Below is a small trained network, with its code and all its weights. Each question gives an input and a class and asks what happens when units are switched off, that is, made to give their printed mean instead of their output.

import numpy as np


def w(rows, s, z=0):
    codes = np.array(rows[::2]) - 128.0
    scale = np.full(codes.shape[1], s)
    scale[-1] = z or s
    return codes * scale


def f(y):
    return y / 2 * (1 + np.tanh(0.7978845608 * (y + 0.044715 * y**3)))


def log_softmax(a):
    a = a - a.max(-1, keepdims=True)
    return a - np.log(np.exp(a).sum(-1, keepdims=True))


def net(x, mask):
    res = np.array(x, float).reshape(1, 8) / 4 @ E
    y = f(res @ A[0][:, :-1].T + A[0][:, -1])
    res = res + np.where(mask, y, B[0][:, -1]) @ B[0][:, :-1]
    return log_softmax(res[-1] @ U[:, :-1].T + U[:, -1])


A, B = {}, {}
E = w([
[82,174,121,30,56,160,1,205],'x0',
[120,135,128,130,135,135,136,133],'x1',
[210,86,168,54,183,73,95,140],'x2',
[219,141,15,173,171,186,53,93],'x3',
[132,123,126,128,124,128,121,131],'x4',
[121,135,133,128,135,130,131,127],'x5',
[175,103,63,168,21,49,109,197],'x6',
[136,46,53,73,162,206,208,185],'x7',
],0.0075)
A[0] = w([
[169,93,188,166,191,54,164,130,109],'neuron 0',
[136,152,254,162,96,118,83,88,50],'neuron 1',
[171,126,87,164,162,142,200,166,18],'neuron 2',
[159,238,195,165,112,46,98,137,1],'neuron 3',
[105,28,120,47,91,155,217,160,65],'neuron 4',
[127,107,75,45,131,162,143,168,26],'neuron 5',
[111,115,49,193,69,12,147,215,50],'neuron 6',
[206,90,127,48,166,15,94,137,208],'neuron 7',
[86,120,222,105,48,94,193,147,96],'neuron 8',
[112,175,150,14,92,142,20,180,16],'neuron 9',
],0.0085,0.0047)
B[0] = w([
[71,70,62,158,81,109,117,93,206],'neuron 0',
[159,144,149,108,144,162,160,209,209],'neuron 1',
[144,80,73,145,88,118,92,126,169],'neuron 2',
[221,102,170,161,97,151,146,217,206],'neuron 3',
[209,168,179,176,127,175,109,130,211],'neuron 4',
[171,138,187,244,92,85,147,114,170],'neuron 5',
[71,140,116,64,207,156,193,164,222],'neuron 6',
[81,159,122,72,103,189,135,123,255],'neuron 7',
[177,160,54,83,114,92,51,75,234],'neuron 8',
[95,67,119,152,121,33,174,100,250],'neuron 9',
],0.011,0.0075)
U = w([
[229,95,180,172,109,143,106,237,107],'0',
[92,141,135,104,113,118,119,143,246],'1',
[161,176,81,101,109,82,53,110,182],'2',
[49,27,127,180,76,2,148,111,2],'3',
[54,156,158,93,73,179,139,144,179],'4',
[31,140,181,48,227,161,209,183,52],'5',
],0.008,0.0064)

Each question gives the input, the list of numbers given to net, and the class t.
The units are the neurons (one row each of A and B). Each row of codes is followed by its name. A weight is (code - 128) times the scale printed after its matrix; where a second scale follows, it is the last column's (A, B and U).
mask holds one flag per neuron, in row order. A switched-off neuron (its flag False) gives its mean, the last column of its row in B, instead of its output. The means were averaged over made-up inputs and are rounded, as every weight is.
A unit's drop is (log p(t) with every unit on - log p(t) with that unit switched off) / (log p(t) with every unit on - log p(t) with every unit switched off).
The circuit of an input: a set's keep is (log p(t) with only the set's units on - log p(t) with every unit switched off) / (log p(t) with every unit on - log p(t) with every unit switched off). Starting from all 10 units, units are removed one at a time, each time the one whose removal leaves the highest keep (on an exact tie, the one counted first), for as long as the keep stays at least 0.8.
units of the circuit, in order: the units of the circuit, biggest drop first
unit that matters most: the unit with the biggest drop
k most important neurons: the k neurons with the biggest drops, biggest first
drop when u is switched off: that unit's drop, to one decimal
input [-5,3,3,1,5,-5,-1,0], class 3: unit that matters most -> neuron 0
input [-1,2,1,-7,5,1,-4,3], class 2: units of the circuit, in order -> (neuron 8; neuron 6)
input [-5,5,3,-7,6,-1,5,0], class 2: 3 most important neurons -> (neuron 8; neuron 9; neuron 4)
input [6,3,0,1,3,2,4,-7], class 0: 3 most important neurons -> (neuron 3; neuron 1; neuron 0)
input [4,2,5,-4,3,-4,8,4], class 5: 2 most important neurons -> (neuron 6; neuron 7)
input [3,3,-5,3,5,5,1,5], class 0: units of the circuit, in order -> (neuron 7; neuron 5)
input [3,-1,0,3,4,0,-4,-2], class 5: 2 most important neurons -> (neuron 8; neuron 0)
input [5,0,-7,2,-1,-3,-8,-3], class 5: 2 most important neurons -> (neuron 8; neuron 0)
input [-4,-7,5,6,3,1,8,-1], class 5: units of the circuit, in order -> (neuron 6; neuron 7)
input [8,-3,2,-2,0,-4,-4,-6], class 3: 2 most important neurons -> (neuron 9; neuron 4)
input [7,-6,-6,-1,6,-8,3,7], class 0: 3 most important neurons -> (neuron 4; neuron 5; neuron 0)
input [-6,-4,7,-2,-8,-8,1,-8], class 0: 4 most important neurons -> (neuron 3; neuron 1; neuron 9; neuron 6)
input [-6,-8,4,1,8,1,8,-7], class 1: 4 most important neurons -> (neuron 0; neuron 6; neuron 7; neuron 4)
input [2,-3,-5,-1,7,5,-1,5], class 0: units of the circuit, in order -> (neuron 7; neuron 4)
input [-6,5,7,1,3,-4,-4,0], class 4: units of the circuit, in order -> (neuron 7; neuron 9; neuron 0)
input [2,-1,0,-3,4,-8,-1,7], class 0: unit that matters most -> neuron 4
input [-8,-2,5,2,-5,-2,-4,5], class 3: 2 most important neurons -> (neuron 0; neuron 2)
input [-1,-7,-1,6,5,-7,-4,8], class 0: units of the circuit, in order -> (neuron 5; neuron 7)
input [-1,1,8,4,3,-2,-6,-4], class 4: 2 most important neurons -> (neuron 7; neuron 6)
input [-1,1,-1,6,3,3,8,2], class 5: units of the circuit, in order -> (neuron 6)
input [8,6,2,-5,-8,7,8,3], class 3: 2 most important neurons -> (neuron 9; neuron 5)
input [7,-6,-5,4,0,0,-5,-5], class 3: 2 most important neurons -> (neuron 9; neuron 7)
input [-2,-1,3,4,-1,4,6,1], class 5: units of the circuit, in order -> (neuron 6; neuron 8; neuron 7)
input [-3,-4,-8,-8,-6,-5,-1,-8], class 0: drop when neuron 3 is switched off -> 0.8
input [-6,5,4,-6,-5,8,-4,3], class 2: drop when neuron 9 is switched off -> 0.3
input [3,-3,1,-8,8,6,-6,2], class 2: drop when neuron 6 is switched off -> 0.1
